Below is a small trained network, with its code and all its weights. Each question gives an input and a target symbol and asks what happens when units are switched off, that is, made to give their printed mean instead of their output.

import numpy as np


def w(rows, s, z=0):
    codes = np.array(rows[::2]) - 128.0
    scale = np.full(codes.shape[1], s)
    scale[-1] = z or s
    return codes * scale


def f(y):
    return np.maximum(y, 0)


def softmax(a):
    e = np.exp(a - a.max(-1, keepdims=True))
    return e / e.sum(-1, keepdims=True)


def log_softmax(a):
    a = a - a.max(-1, keepdims=True)
    return a - np.log(np.exp(a).sum(-1, keepdims=True))


def net(x, mask):
    ids = ['αβγδεηθλμξπστφψω'.index(c) for c in x.split()]
    T = len(ids)
    res = E[ids] + P[:T]
    r = res
    for j in range(2):
        rows = slice(2 * j, 2 * j + 2)
        q, k, v = (r @ M[0][rows].T for M in (Q, K, V))
        z = softmax(np.where(np.tri(T) > 0, q @ k.T / 2**0.5, -1e9)) @ v
        o = O[0][rows]
        res = res + np.where(mask[j], z, o[:, -1]) @ o[:, :-1]
    y = f(res @ A[0][:, :-1].T + A[0][:, -1])
    res = res + np.where(mask[2:10], y, B[0][:, -1]) @ B[0][:, :-1]
    return log_softmax(res[-1] @ U[:, :-1].T + U[:, -1])


Q, K, V, O, A, B = {}, {}, {}, {}, {}, {}
E = w([
[180,68,199,221],'α',
[143,120,218,117],'β',
[145,100,74,208],'γ',
[79,105,161,141],'δ',
[162,106,113,205],'ε',
[105,133,184,128],'η',
[87,223,69,33],'θ',
[182,46,72,40],'λ',
[108,116,183,128],'μ',
[159,92,119,199],'ξ',
[152,103,91,205],'π',
[20,250,210,159],'σ',
[111,114,189,130],'τ',
[96,213,110,212],'φ',
[148,126,55,206],'ψ',
[122,121,189,119],'ω',
],0.015)
P = w([
[191,254,205,174],'0',
[79,138,146,179],'1',
[75,127,152,169],'2',
[76,124,144,166],'3',
[65,121,153,161],'4',
[56,107,153,155],'5',
[60,114,148,146],'6',
[61,119,146,145],'7',
[60,116,156,141],'8',
[73,117,161,134],'9',
[72,130,161,134],'10',
[83,131,169,123],'11',
],0.0072)
Q[0] = w([
[96,117,50,141],'head 1',
[83,155,77,157],'head 1',
[99,153,254,58],'head 2',
[168,155,60,124],'head 2',
],0.012)
K[0] = w([
[109,140,81,124],'head 1',
[123,167,65,189],'head 1',
[255,229,158,76],'head 2',
[37,82,75,110],'head 2',
],0.012)
V[0] = w([
[127,196,103,131],'head 1',
[209,168,159,98],'head 1',
[57,190,101,23],'head 2',
[11,45,79,192],'head 2',
],0.011)
O[0] = w([
[141,77,210,104,155],'head 1',
[46,85,58,135,87],'head 1',
[131,218,64,173,3],'head 2',
[255,188,203,102,94],'head 2',
],0.0082,0.0047)
A[0] = w([
[93,160,5,143,100],'neuron 1',
[99,172,188,74,253],'neuron 2',
[5,179,106,39,82],'neuron 3',
[133,82,91,199,143],'neuron 4',
[81,144,204,124,137],'neuron 5',
[108,154,181,184,112],'neuron 6',
[210,83,39,114,159],'neuron 7',
[129,81,143,189,253],'neuron 8',
],0.012,0.0059)
B[0] = w([
[237,88,96,173,172],'neuron 1',
[129,90,8,123,221],'neuron 2',
[130,142,251,21,222],'neuron 3',
[162,183,255,127,162],'neuron 4',
[106,147,58,146,211],'neuron 5',
[80,187,122,165,184],'neuron 6',
[14,43,160,154,146],'neuron 7',
[222,193,87,113,247],'neuron 8',
],0.0076,0.012)
U = w([
[167,138,215,184,212],'α',
[178,114,88,162,134],'β',
[135,122,106,145,156],'γ',
[97,145,161,136,152],'δ',
[97,112,252,114,24],'ε',
[99,145,157,134,122],'η',
[141,167,159,57,2],'θ',
[126,35,159,107,114],'λ',
[105,160,149,150,72],'μ',
[105,143,130,140,89],'ξ',
[116,115,114,136,137],'π',
[59,189,171,136,105],'σ',
[116,130,89,144,158],'τ',
[115,190,50,180,114],'φ',
[118,120,129,130,89],'ψ',
[97,144,185,139,62],'ω',
],0.012,0.0037)

Each question gives the input, a string of symbols that net reads in full, and the target symbol t.
The units are the heads (2 rows each of Q, K, V and O) and the neurons (one row each of A and B). Each row of codes is followed by its name. A weight is (code - 128) times the scale printed after its matrix; where a second scale follows, it is the last column's (O, A, B and U).
mask holds one flag per unit, heads first, then neurons. A switched-off unit (its flag False) gives its mean, the last column of its rows in O or B, instead of its output. The means were averaged over made-up inputs and are rounded, as every weight is.
A unit's drop is (log p(t) with every unit on - log p(t) with that unit switched off) / (log p(t) with every unit on - log p(t) with every unit switched off).
The circuit of an input: a set's keep is (log p(t) with only the set's units on - log p(t) with every unit switched off) / (log p(t) with every unit on - log p(t) with every unit switched off). Starting from all 10 units, units are removed one at a time, each time the one whose removal leaves the highest keep (on an exact tie, the one counted first), for as long as the keep stays at least 0.8.
units of the circuit, in order: the units of the circuit, biggest drop first
top k neurons: the k neurons with the biggest drops, biggest first
which heads matter: for each layer, one digit per head in row order, 1 if its drop is at least 0.15 and else 0, layers parted by /
drop of u: that unit's drop, to one decimal
input η τ μ μ ω λ β α ε, target α: units of the circuit, in order	neuron 2; neuron 4
input β ξ π η, target ε: units of the circuit, in order	head 2; neuron 3; neuron 4
input φ ε π λ, target λ: units of the circuit, in order	neuron 7; neuron 6
input β ψ η λ α τ ω, target ε: units of the circuit, in order	head 2; neuron 3; neuron 4
input α β ψ ξ π π φ θ σ α θ μ, target λ: units of the circuit, in order	head 2
input θ ψ γ τ, target α: top 3 neurons	neuron 1; neuron 4; neuron 3
input δ γ ξ τ μ, target φ: which heads matter	00
input θ β μ φ π τ, target α: top 4 neurons	neuron 1; neuron 3; neuron 4; neuron 2
input β τ τ, target ε: which heads matter	11
input α μ θ δ, target λ: which heads matter	01
input β μ μ σ θ θ δ ψ ω, target ε: which heads matter	01
input β φ ξ δ, target ε: top 3 neurons	neuron 3; neuron 4; neuron 2
input δ η η θ θ μ, target φ: units of the circuit, in order	neuron 3; head 2
input α η η ω, target λ: units of the circuit, in order	head 2
input δ ω π, target α: top 2 neurons	neuron 2; neuron 5
input θ α δ, target α: top 2 neurons	neuron 1; neuron 4
input θ φ δ α φ π ψ μ, target α: top 2 neurons	neuron 1; neuron 3
input β π θ φ δ τ γ ψ ε, target α: top 2 neurons	neuron 5; neuron 2
input τ α τ ξ β δ λ, target λ: which heads matter	00
input θ φ ψ, target α: which heads matter	00
input β π λ η γ λ φ β β τ, target ε: top neuron	neuron 3
input α π λ β π π θ τ γ ψ, target α: top 2 neurons	neuron 5; neuron 2
input θ α φ σ σ β ε γ τ ξ θ η, target α: drop of neuron 3	1.1
input α π σ ξ ξ τ δ η φ τ, target λ: drop of neuron 2	0.0
input θ ε τ θ σ τ ε ψ β, target α: drop of neuron 1	2.3
input α μ β τ β ω α γ τ τ, target λ: drop of neuron 6	0.1
